Here is a tiny trained network, its code and every weight. The questions are about switching its units off for an input and a target symbol, where a switched-off unit gives its printed mean instead of its output.

import numpy as np


def w(rows, s, z=0):
    codes = np.array(rows[::2]) - 128.0
    scale = np.full(codes.shape[1], s)
    scale[-1] = z or s
    return codes * scale


def f(y):
    return np.maximum(y, 0)


def softmax(a):
    e = np.exp(a - a.max(-1, keepdims=True))
    return e / e.sum(-1, keepdims=True)


def log_softmax(a):
    a = a - a.max(-1, keepdims=True)
    return a - np.log(np.exp(a).sum(-1, keepdims=True))


def net(x, mask):
    ids = ['ΓΔΘΞΣΦαβζηλμπτψω'.index(c) for c in x.split()]
    T = len(ids)
    res = E[ids] + P[:T]
    r = res
    for j in range(3):
        rows = slice(2 * j, 2 * j + 2)
        q, k, v = (r @ M[0][rows].T for M in (Q, K, V))
        z = softmax(np.where(np.tri(T) > 0, q @ k.T / 2**0.5, -1e9)) @ v
        o = O[0][rows]
        res = res + np.where(mask[j], z, o[:, -1]) @ o[:, :-1]
    y = f(res @ A[0][:, :-1].T + A[0][:, -1])
    res = res + np.where(mask[3:7], y, B[0][:, -1]) @ B[0][:, :-1]
    return log_softmax(res[-1] @ U[:, :-1].T + U[:, -1])


Q, K, V, O, A, B = {}, {}, {}, {}, {}, {}
E = w([
[182,23,173,215,115],'Γ',
[16,77,144,115,145],'Δ',
[151,58,85,126,158],'Θ',
[227,135,133,201,96],'Ξ',
[79,189,146,136,113],'Σ',
[75,169,183,151,89],'Φ',
[59,193,86,25,119],'α',
[149,109,189,99,65],'β',
[150,175,92,220,148],'ζ',
[166,191,43,127,145],'η',
[88,161,121,136,130],'λ',
[95,56,186,238,130],'μ',
[160,127,130,5,73],'π',
[80,122,88,145,164],'τ',
[47,153,69,187,195],'ψ',
[48,101,132,63,135],'ω',
],0.013)
P = w([
[129,149,151,138,164],'0',
[99,121,59,147,56],'1',
[118,164,99,144,72],'2',
[113,157,107,140,56],'3',
[200,174,231,132,254],'4',
[178,115,141,115,139],'5',
[165,105,146,152,161],'6',
[120,71,87,133,44],'7',
],0.0074)
Q[0] = w([
[240,37,215,252,28],'H1',
[122,134,62,60,162],'H1',
[102,80,36,133,29],'H2',
[97,137,84,180,21],'H2',
[99,83,34,176,9],'H3',
[97,120,70,133,12],'H3',
],0.017)
K[0] = w([
[132,177,213,74,5],'H1',
[87,137,97,156,158],'H1',
[147,172,191,133,186],'H2',
[143,126,159,96,208],'H2',
[148,155,213,96,199],'H3',
[149,140,155,121,209],'H3',
],0.024)
V[0] = w([
[129,173,157,106,98],'H1',
[120,138,80,122,159],'H1',
[94,137,61,114,185],'H2',
[96,9,136,99,116],'H2',
[187,92,45,170,146],'H3',
[61,133,191,198,146],'H3',
],0.015)
O[0] = w([
[89,163,129,92,65,164],'H1',
[148,118,117,106,190,69],'H1',
[177,85,80,78,172,128],'H2',
[61,69,92,111,51,246],'H2',
[82,107,1,186,60,252],'H3',
[123,97,152,157,255,111],'H3',
],0.0091,0.0023)
A[0] = w([
[254,42,197,218,74,2],'N1',
[175,153,158,88,74,157],'N2',
[47,219,115,145,184,7],'N3',
[45,123,105,57,149,211],'N4',
],0.0083,0.0038)
B[0] = w([
[44,171,2,38,73,217],'N1',
[182,58,98,209,131,218],'N2',
[120,225,185,55,223,155],'N3',
[132,125,187,55,171,254],'N4',
],0.0083,0.0045)
U = w([
[89,72,64,76,76,156],'Γ',
[44,55,168,139,145,98],'Δ',
[169,21,123,151,121,254],'Θ',
[176,198,69,122,71,82],'Ξ',
[119,147,162,137,119,83],'Σ',
[82,152,216,129,56,188],'Φ',
[96,144,112,1,109,90],'α',
[154,94,203,113,12,143],'β',
[124,207,105,197,102,160],'ζ',
[160,174,66,156,142,75],'η',
[132,134,140,126,109,88],'λ',
[9,106,134,162,106,115],'μ',
[228,101,148,44,69,136],'π',
[122,105,126,128,130,60],'τ',
[115,109,82,134,171,20],'ψ',
[86,31,167,64,117,11],'ω',
],0.0073,0.0052)

Each question gives the input, a string of symbols that net reads in full, and the target symbol t.
The units are the heads (2 rows each of Q, K, V and O) and the neurons (one row each of A and B). Each row of codes is followed by its name. A weight is (code - 128) times the scale printed after its matrix; where a second scale follows, it is the last column's (O, A, B and U).
mask holds one flag per unit, heads first, then neurons. A switched-off unit (its flag False) gives its mean, the last column of its rows in O or B, instead of its output. The means were averaged over made-up inputs and are rounded, as every weight is.
A unit's drop is (log p(t) with every unit on - log p(t) with that unit switched off) / (log p(t) with every unit on - log p(t) with every unit switched off).
The circuit of an input: a set's keep is (log p(t) with only the set's units on - log p(t) with every unit switched off) / (log p(t) with every unit on - log p(t) with every unit switched off). Starting from all 7 units, units are removed one at a time, each time the one whose removal leaves the highest keep (on an exact tie, the one counted first), for as long as the keep stays at least 0.8.
circuit, biggest first: the units of the circuit, biggest drop first
most important unit: the unit with the biggest drop
top k neurons: the k neurons with the biggest drops, biggest first
which heads matter: for each layer, one digit per head in row order, 1 if its drop is at least 0.15 and else 0, layers parted by /
drop of u: that unit's drop, to one decimal
input β Δ Σ, target Φ: most important unit => H2
input Θ α ω Θ Γ Ξ Θ Γ, target μ: circuit, biggest first => [H2; H3; N1]
input Θ Δ Θ Θ Θ β Θ μ, target Γ: circuit, biggest first => [N1; H3]
input Σ Θ Θ τ Θ, target Γ: circuit, biggest first => [H3; H2]
input ζ Ξ α Σ α α μ π, target π: which heads matter => 011
input Θ Ξ μ, target Γ: circuit, biggest first => [H2; H3]
input π α ζ Φ, target β: which heads matter => 001
input Ξ Θ Θ ζ λ, target Γ: circuit, biggest first => [H3; H2]
input β Ξ Θ η β Σ Θ ζ, target Φ: circuit, biggest first => [H2; H3]
input Θ ω Ξ, target Γ: drop of N1 => 0.2
input α Θ μ ζ Θ, target Γ: drop of H3 => 0.8
input Δ Ξ β β Ξ, target ζ: drop of H2 => 0.5
input α Θ μ β, target π: drop of N2 => 0.1
input π Θ β Θ π Θ α Φ, target β: top neuron => [N2]
